The rows lie along a hidden order. The number after each row says roughly how far along it the row is, from 0 to 20. A new part has a new order.
In the rows, 128 means zero.
[141 131 116 172  53 113 142 101  73 129 132 143  77 124 138 150 139 197
  93 159 134 134 149  71 167 114 137 126 115 120 113 101 108  61  85] => 16
[113 181 165 142  96 119 129 112 117 136 136 104 145 122 144 173 105 119
 105 127 173 115 120 141 127 210 124 153 143 119 139 134 120  67 111] => 10
[101  94 121 104 129 137  95 138 136 130 122 152 129 136 114 147 144 104
 132 146 125 131 127 123 117 139 123 153 122 120 119 140 132 135 135] => 9
[105  50 146 148  44 127 114 100  86 144 150 149  99 139 124 150 161 189
 109 189 118 147 132  44 154 152 130 165 136 105  89 105 136  78  76] => 20
[142 188 128 149  90 121 137  95 123 149 106 143  90 140  97 169 109 110
 131 139 149 122 123 127 140 135 136 123  98 106 105 120  84  60 107] => 9
[ 96   1  71 141 119 142 137 116 106 116 171 169  76 101 108 122 182 185
 113 150  46 138 163  58 158  31 116  95 104 128 132 101 115 114 103] => 10
[108  30 101 147 120 127 136 135 114 113 168 128  90  88 129 121 169 191
 107 116  85 136 162  72 132  73 119 100 118 140 143 112 143 135 106] => 10
[120   1  94 134 111 138 112 131  85 126 156 185  85 112 131 136 183 176
 126 132  48 157 200  35 128  73 122 123 153 127 157 133 120 131  96] => 17
[117 102 134  84 136 139  79 143 153 137  97 149 149 148 101 139 144  80
 157 121 115 137 123 144  94 140 122 153 141 126 129 147 137 155 144] => 10
[154 128  71 160 107 115 109 126  90 130 121 175  75 122 146 118 137 170
 109 122  81 143 152  83 172  50 139 112 117 133 126 117 108 116 116] => 16
[140  58  92 118 185 140 140 131 115 117 137 145 111  98 134 113 160 120
 126 140  97 128 136 144 126  62 126  86 101 144 157 119 136 154 158] => 4
[ 89  95 171 134  75 131 120 111 117 140 146 129 125 144 124 164 142 144
 120 166 168 132 117  92 132 194 120 178 146 107 115 125 140  81  94] => 14
[156  93  99 153  95 115  99 133 104 133 130 141  89 113 144 123 158 167
 106 107 112 154 166  72 142  61 142 141 141 142 130 119 117 134 113] => 16
[155  81  78 162  96 118 113 127  74 135 135 183  58 105 157 131 172 193
 112 130  88 155 186  24 157  17 138 122 122 138 142 114 110 123  97] => 19
[ 83  42 133 100 166 149 131 128 168 124 163 118 132 115 133 119 151 119
 129 156 124 116  86 143 120 113 113 125 115 136 126 110 168 159 159] => 3
[131  74  79 139 161 133 163 127 101 104 155 152  71  93 143 110 152 163
 112 146 101 123 137 122 151 100 126  78  81 144 144  96 124 133 142] => 5
[133  99 137  79 167 136  80 156 139 132 127 129 182 110 128 137 152  78
 156  88 110 138 147 150  73 141 125 137 155 143 175 165 146 171 145] => 9
[129  63 132 169  73 123 135 119 113 140 154 113  91 117 141 135 165 206
 114 141 125 148 158  68 153 113 135 128 134 130 119  97 133 101  80] => 16
[122 144  92 172  84 113 147 111  93 114 137 143  66 112 161 120 123 193
  89 141 136 120 122  98 185  89 128 125  96 133 103 108 105  88 118] => 12
[131 103 155 113  98 134  96 132 130 147 123 124 173 135  82 189 139  93
 146  97 124 140 169 102  81 192 130 158 181 119 171 179 109  92  97] => 10
[121 196 146 125 116 129 143 110 126 133 109 137 132 155  98 164 102  95
 133 153 172 112 105 172 133 180 132 136 110 111 112 127 109  81 124] => 5
[186 167  86 139 146 115 137 136 116 129  95 158  79 110 117 143 127 119
 145  91 117 147 186 138 133  78 142  86 112 137 148 125  88 119 128] => 9
[107  27 107 122 141 139 115 139 132 118 162 122 115 114 133  96 157 146
 121 124  87 137 133  96 132  67 118 121 129 142 131 119 150 160 129] => 9
[ 95  32 135  84 155 151 111 136 139 122 142 142 140 113  80 159 165  83
 148 128 120 132 138 131  86 161 110 131 133 128 162 150 136 137 129] => 4
[133  39  55 131 157 142 139 122 109 116 152 193  57 109 134  97 152 154
 124 165  47 133 138  96 158   2 128  74  98 140 122  93 117 137 154] => 8
[148 203 153 126 125 114 127 140 116 131 109 131 153 136 126 174 110  88
 132  92 176 129 165 150 106 200 134 154 147 126 173 168 104 114 111] => 9
[ 94  60 138  77 206 156 138 146 163 110 153  99 163 117 106 135 151  70
 149 133 152 115 107 174  86 155 113 123 122 142 166 141 158 167 168] => 0
[100 151 163 143  98 123 137 121 126 129 138 112 158 128 122 183 120 100
 117 128 183 117 126 130 118 229 118 162 153 113 148 149 114  75 106] => 8
